Below are the code and all the weights of a small trained network. Each question names an input and a target symbol and asks about switching units off, where a switched-off unit gives its printed mean instead of its output.

import numpy as np


def w(rows, s, z=0):
    codes = np.array(rows[::2]) - 128.0
    scale = np.full(codes.shape[1], s)
    scale[-1] = z or s
    return codes * scale


def norm(h):
    return h / np.sqrt((h * h).mean(-1, keepdims=True) + 1e-5)


def f(y):
    return np.maximum(y, 0)


def softmax(a):
    e = np.exp(a - a.max(-1, keepdims=True))
    return e / e.sum(-1, keepdims=True)


def log_softmax(a):
    a = a - a.max(-1, keepdims=True)
    return a - np.log(np.exp(a).sum(-1, keepdims=True))


def net(x, mask):
    ids = ['αβγεζηθλμξπστφψω'.index(c) for c in x.split()]
    T = len(ids)
    res = E[ids] + P[:T]
    u = 0
    for l in range(2):
        r = norm(res)
        for j in range(3):
            rows = slice(2 * j, 2 * j + 2)
            q, k, v = (r @ M[l][rows].T for M in (Q, K, V))
            z = softmax(np.where(np.tri(T) > 0, q @ k.T / 2**0.5, -1e9)) @ v
            o = O[l][rows]
            res = res + np.where(mask[u + j], z, o[:, -1]) @ o[:, :-1]
        u += 3
        y = f(norm(res) @ A[l][:, :-1].T + A[l][:, -1])
        res = res + np.where(mask[u : u + 8], y, B[l][:, -1]) @ B[l][:, :-1]
        u += 8
    return log_softmax(norm(res)[-1] @ U[:, :-1].T + U[:, -1])


Q, K, V, O, A, B = {}, {}, {}, {}, {}, {}
E = w([
[106,98,127],'α',
[129,102,191],'β',
[90,114,125],'γ',
[85,95,132],'ε',
[134,128,98],'ζ',
[103,126,113],'η',
[119,122,107],'θ',
[78,88,103],'λ',
[168,110,145],'μ',
[104,192,147],'ξ',
[129,116,101],'π',
[159,135,86],'σ',
[91,117,113],'τ',
[251,146,191],'φ',
[133,87,100],'ψ',
[77,80,131],'ω',
],0.011)
P = w([
[4,59,103],'0',
[47,79,105],'1',
[72,94,104],'2',
[98,103,111],'3',
[117,117,106],'4',
[133,122,105],'5',
[145,126,107],'6',
],0.0018)
Q[0] = w([
[254,114,173],'0.h1',
[254,53,156],'0.h1',
[184,117,218],'0.h2',
[151,215,109],'0.h2',
[170,132,88],'0.h3',
[52,58,233],'0.h3',
],0.0058)
K[0] = w([
[178,1,91],'0.h1',
[204,10,76],'0.h1',
[163,176,92],'0.h2',
[174,175,150],'0.h2',
[130,196,128],'0.h3',
[168,84,121],'0.h3',
],0.006)
V[0] = w([
[192,68,117],'0.h1',
[135,133,135],'0.h1',
[94,79,254],'0.h2',
[128,115,101],'0.h2',
[161,120,112],'0.h3',
[65,58,69],'0.h3',
],0.0046)
O[0] = w([
[83,183,189,165],'0.h1',
[80,37,194,117],'0.h1',
[126,98,101,140],'0.h2',
[169,142,116,154],'0.h2',
[104,8,96,130],'0.h3',
[3,52,140,252],'0.h3',
],0.0032,0.0042)
A[0] = w([
[6,78,104,133],'0.n1',
[84,135,134,115],'0.n2',
[96,90,211,197],'0.n3',
[109,131,175,5],'0.n4',
[173,130,123,104],'0.n5',
[65,88,253,145],'0.n6',
[237,126,124,130],'0.n7',
[93,184,73,142],'0.n8',
],0.0054,0.0019)
B[0] = w([
[188,79,182,254],'0.n1',
[176,92,100,148],'0.n2',
[250,208,56,180],'0.n3',
[204,153,200,129],'0.n4',
[143,246,1,133],'0.n5',
[197,125,103,179],'0.n6',
[143,242,49,143],'0.n7',
[79,109,153,142],'0.n8',
],0.0036,0.0066)
Q[1] = w([
[15,7,80],'1.h1',
[196,182,69],'1.h1',
[148,16,84],'1.h2',
[156,235,252],'1.h2',
[254,218,163],'1.h3',
[11,172,200],'1.h3',
],0.0069)
K[1] = w([
[126,254,138],'1.h1',
[110,98,100],'1.h1',
[183,228,76],'1.h2',
[73,80,169],'1.h2',
[145,200,136],'1.h3',
[110,101,223],'1.h3',
],0.0097)
V[1] = w([
[54,79,86],'1.h1',
[136,152,183],'1.h1',
[117,130,231],'1.h2',
[118,89,255],'1.h2',
[200,209,116],'1.h3',
[81,29,158],'1.h3',
],0.0055)
O[1] = w([
[41,76,116,168],'1.h1',
[223,130,113,84],'1.h1',
[177,102,237,74],'1.h2',
[196,60,254,101],'1.h2',
[124,41,128,27],'1.h3',
[171,112,162,252],'1.h3',
],0.0054,0.0042)
A[1] = w([
[26,162,174,190],'1.n1',
[154,236,58,139],'1.n2',
[18,95,149,251],'1.n3',
[113,53,89,62],'1.n4',
[60,150,69,92],'1.n5',
[236,149,4,151],'1.n6',
[136,204,149,87],'1.n7',
[34,168,168,220],'1.n8',
],0.0044,0.0024)
B[1] = w([
[173,252,154,172],'1.n1',
[87,2,91,176],'1.n2',
[181,204,149,250],'1.n3',
[87,116,71,189],'1.n4',
[175,147,180,171],'1.n5',
[167,184,144,254],'1.n6',
[146,195,176,131],'1.n7',
[166,206,185,175],'1.n8',
],0.0044,0.0036)
U = w([
[89,86,210,110],'α',
[130,103,152,2],'β',
[121,154,147,32],'γ',
[171,84,174,171],'ε',
[63,186,60,204],'ζ',
[9,147,160,179],'η',
[124,155,152,43],'θ',
[65,24,96,161],'λ',
[107,169,153,139],'μ',
[127,189,154,178],'ξ',
[125,138,153,17],'π',
[169,141,42,167],'σ',
[118,119,168,53],'τ',
[126,155,147,44],'φ',
[235,156,140,109],'ψ',
[130,119,133,13],'ω',
],0.015,0.0029)

Each question gives the input, a string of symbols that net reads in full, and the target symbol t.
The units are the heads (2 rows each of Q, K, V and O) and the neurons (one row each of A and B). Each row of codes is followed by its name. A weight is (code - 128) times the scale printed after its matrix; where a second scale follows, it is the last column's (O, A, B and U).
mask holds one flag per unit, layer by layer, with each layer's heads first. A switched-off unit (its flag False) gives its mean, the last column of its rows in O or B, instead of its output. The means were averaged over made-up inputs and are rounded, as every weight is.
A unit's drop is (log p(t) with every unit on - log p(t) with that unit switched off) / (log p(t) with every unit on - log p(t) with every unit switched off).
The circuit of an input: a set's keep is (log p(t) with only the set's units on - log p(t) with every unit switched off) / (log p(t) with every unit on - log p(t) with every unit switched off). Starting from the 12 units with the biggest drops (on a tie, the unit counted first), units are removed one at a time, each time the one whose removal leaves the highest keep (on an exact tie, the one counted first), for as long as the keep stays at least 0.8.
units of the circuit, in order: the units of the circuit, biggest drop first
top k neurons: the k neurons with the biggest drops, biggest first
top k neurons in layer l: the k neurons of layer l with the biggest drops, biggest first
which heads matter: for each layer, one digit per head in row order, 1 if its drop is at least 0.15 and else 0, layers parted by /
drop of u: that unit's drop, to one decimal
input ζ ω τ ψ σ ψ, target ζ: units of the circuit, in order -> [1.h2]
input μ λ ψ γ, target σ: which heads matter -> 001 / 110
input ψ λ β ψ, target ε: units of the circuit, in order -> [1.h2; 0.n3]
input μ ω τ λ λ, target σ: which heads matter -> 101 / 100
input ω τ λ ξ λ ψ μ, target σ: units of the circuit, in order -> [0.n1; 1.h3; 1.h1]
input σ ω ψ λ ε, target ζ: top 2 neurons in layer 0 -> [0.n1; 0.n2]
input λ ψ ψ λ ψ ω, target α: top 4 neurons -> [0.n1; 0.n7; 0.n6; 1.n6]
input μ ψ ω ε, target σ: top 2 neurons in layer 0 -> [0.n3; 0.n1]
input ζ φ λ λ λ γ, target ψ: which heads matter -> 000 / 100
input θ λ ω λ π λ, target η: top 2 neurons -> [1.n6; 0.n1]
input ψ ζ ζ ψ ω, target α: top 2 neurons -> [0.n1; 0.n3]
input λ λ ψ, target λ: top 2 neurons in layer 0 -> [0.n1; 0.n7]
input ω ψ ψ μ η, target σ: top 3 neurons -> [0.n1; 1.n2; 1.n6]
input ψ ψ μ ψ ψ ψ ω, target σ: which heads matter -> 000 / 010
input φ π μ ω ω ω τ, target σ: top 2 neurons -> [0.n7; 0.n1]
input φ ζ ψ μ ε, target σ: top 3 neurons -> [0.n7; 0.n1; 0.n5]
input τ π μ λ γ, target σ: top neuron -> [0.n3]
input ψ ω μ ω, target σ: top 2 neurons -> [0.n3; 0.n1]
input λ σ ω ζ, target ζ: drop of 1.h2 -> 1.1
input τ λ ψ σ π, target ζ: drop of 1.h2 -> 1.1
